Below are the code and all the weights of a small trained network. Each question names an input and a class and asks about switching units off, where a switched-off unit gives its printed mean instead of its output.

import numpy as np


def w(rows, s, z=0):
    codes = np.array(rows[::2]) - 128.0
    scale = np.full(codes.shape[1], s)
    scale[-1] = z or s
    return codes * scale


def f(y):
    return np.maximum(y, 0)


def log_softmax(a):
    a = a - a.max(-1, keepdims=True)
    return a - np.log(np.exp(a).sum(-1, keepdims=True))


def net(x, mask):
    res = np.array(x, float).reshape(1, 3) / 4 @ E
    y = f(res @ A[0][:, :-1].T + A[0][:, -1])
    res = res + np.where(mask, y, B[0][:, -1]) @ B[0][:, :-1]
    return log_softmax(res[-1] @ U[:, :-1].T + U[:, -1])


A, B = {}, {}
E = w([
[142,68,220,69,163,153,50,55,107],'x0',
[193,131,92,2,174,95,99,246,124],'x1',
[151,80,221,159,113,71,199,154,19],'x2',
],0.012)
A[0] = w([
[131,194,79,157,99,123,143,178,117,104],'N0',
[168,110,101,53,115,131,80,171,124,146],'N1',
[139,155,142,199,105,147,162,128,90,125],'N2',
[94,99,130,188,175,150,126,95,136,216],'N3',
[155,143,96,91,173,114,145,146,89,103],'N4',
[114,159,64,151,106,112,165,177,137,205],'N5',
[97,136,143,151,51,115,195,158,107,119],'N6',
[183,104,125,71,155,174,32,128,166,109],'N7',
[144,143,65,136,164,144,3,145,68,111],'N8',
[174,82,185,105,144,82,214,131,26,11],'N9',
[101,82,100,164,87,111,142,157,136,109],'N10',
[129,201,122,134,106,192,129,113,230,52],'N11',
[149,145,122,59,130,65,135,197,116,185],'N12',
[153,76,193,123,175,150,106,72,126,27],'N13',
[134,131,125,66,162,43,162,189,137,4],'N14',
[127,196,47,163,145,191,78,89,178,66],'N15',
[128,93,221,79,120,123,99,58,129,111],'N16',
[99,127,167,196,71,169,119,39,175,85],'N17',
[215,118,127,136,138,138,101,234,137,104],'N18',
[97,140,133,182,93,119,223,152,138,153],'N19',
[112,114,124,77,157,107,127,232,109,36],'N20',
[58,116,87,105,112,91,146,21,175,148],'N21',
[110,129,117,66,177,193,82,146,169,114],'N22',
[153,178,81,155,104,108,163,168,156,216],'N23',
[159,130,106,101,102,109,107,165,96,82],'N24',
[152,114,137,61,141,157,74,127,157,112],'N25',
[119,108,152,229,83,133,140,148,71,145],'N26',
[108,127,96,201,88,93,229,172,72,138],'N27',
[136,192,31,153,104,96,193,179,146,51],'N28',
[97,167,53,79,142,188,132,67,210,208],'N29',
[102,71,135,101,146,151,113,99,102,158],'N30',
],0.011)
B[0] = w([
[68,191,82,153,135,169,68,193,103,187],'N0',
[120,111,84,127,145,109,116,94,169,203],'N1',
[211,123,101,119,78,120,170,92,135,178],'N2',
[173,107,146,128,102,122,218,122,122,201],'N3',
[91,148,165,140,119,166,110,136,95,166],'N4',
[144,79,204,194,128,159,141,113,83,225],'N5',
[151,140,117,144,113,101,154,98,198,182],'N6',
[149,119,72,78,132,60,133,90,161,203],'N7',
[118,122,79,77,127,73,156,92,141,170],'N8',
[73,242,107,167,159,204,89,227,89,198],'N9',
[149,142,76,147,107,141,155,97,147,157],'N10',
[208,47,248,220,104,148,200,72,37,187],'N11',
[97,152,39,117,152,122,50,163,136,223],'N12',
[185,72,209,145,97,197,178,148,57,168],'N13',
[176,63,254,201,96,152,193,128,75,170],'N14',
[148,124,189,179,86,171,155,114,82,209],'N15',
[42,189,145,162,160,145,75,163,32,198],'N16',
[37,195,86,180,197,161,30,213,81,211],'N17',
[113,175,138,156,111,142,112,133,67,188],'N18',
[180,66,79,100,125,57,161,52,134,208],'N19',
[118,108,201,174,134,171,189,138,59,179],'N20',
[113,181,118,152,174,149,116,162,102,196],'N21',
[147,98,74,81,147,96,119,101,174,190],'N22',
[175,110,248,164,94,161,169,109,92,225],'N23',
[125,148,146,157,138,139,175,106,59,157],'N24',
[153,92,80,87,116,74,117,131,206,184],'N25',
[211,83,123,121,77,84,198,100,173,197],'N26',
[188,81,102,97,139,118,158,80,157,223],'N27',
[44,219,71,103,171,170,53,202,135,211],'N28',
[65,189,115,147,130,143,47,210,92,253],'N29',
[87,140,116,148,144,136,90,127,150,174],'N30',
],0.0087,0.019)
U = w([
[134,97,229,165,107,137,146,128,98,244],'0',
[77,168,88,138,125,139,71,180,128,5],'1',
[153,51,94,81,109,80,135,74,255,151],'2',
],0.017,0.0023)

Each question gives the input, the list of numbers given to net, and the class t.
The units are the neurons (one row each of A and B). Each row of codes is followed by its name. A weight is (code - 128) times the scale printed after its matrix; where a second scale follows, it is the last column's (A, B and U).
mask holds one flag per neuron, in row order. A switched-off neuron (its flag False) gives its mean, the last column of its row in B, instead of its output. The means were averaged over made-up inputs and are rounded, as every weight is.
A unit's drop is (log p(t) with every unit on - log p(t) with that unit switched off) / (log p(t) with every unit on - log p(t) with every unit switched off).
The circuit of an input: a set's keep is (log p(t) with only the set's units on - log p(t) with every unit switched off) / (log p(t) with every unit on - log p(t) with every unit switched off). Starting from the 12 units with the biggest drops (on a tie, the unit counted first), units are removed one at a time, each time the one whose removal leaves the highest keep (on an exact tie, the one counted first), for as long as the keep stays at least 0.8.
circuit, biggest first: the units of the circuit, biggest drop first
unit that matters most: the unit with the biggest drop
k most important neurons: the k neurons with the biggest drops, biggest first
drop when u is switched off: that unit's drop, to one decimal
input [-8,5,2], class 0: circuit, biggest first => N23
input [-4,8,1], class 0: 2 most important neurons => N14, N20
input [-8,5,1], class 0: 2 most important neurons => N23, N14
input [-4,0,-8], class 0: 2 most important neurons => N11, N15
input [-1,-2,-1], class 0: 2 most important neurons => N28, N12
input [4,-2,0], class 1: 3 most important neurons => N23, N11, N5
input [3,-8,0], class 1: 2 most important neurons => N17, N23
input [-7,7,5], class 0: 2 most important neurons => N14, N23
input [8,1,-5], class 2: 2 most important neurons => N7, N25
input [4,8,8], class 1: 2 most important neurons => N9, N12
input [-8,-4,-8], class 0: 3 most important neurons => N11, N23, N15
input [7,3,1], class 1: 3 most important neurons => N16, N19, N27
input [0,0,-1], class 0: 2 most important neurons => N28, N17
input [7,-8,-3], class 1: circuit, biggest first => N17
input [7,7,1], class 1: 3 most important neurons => N16, N19, N27
input [-8,-2,-4], class 0: 2 most important neurons => N23, N11
input [7,4,2], class 1: drop when N16 is switched off => 0.1
input [2,8,-8], class 2: drop when N7 is switched off => 0.1
input [8,2,-5], class 2: drop when N7 is switched off => 0.1
input [5,-6,-1], class 1: unit that matters most => N17
input [-6,-2,-4], class 0: drop when N9 is switched off => 0.0
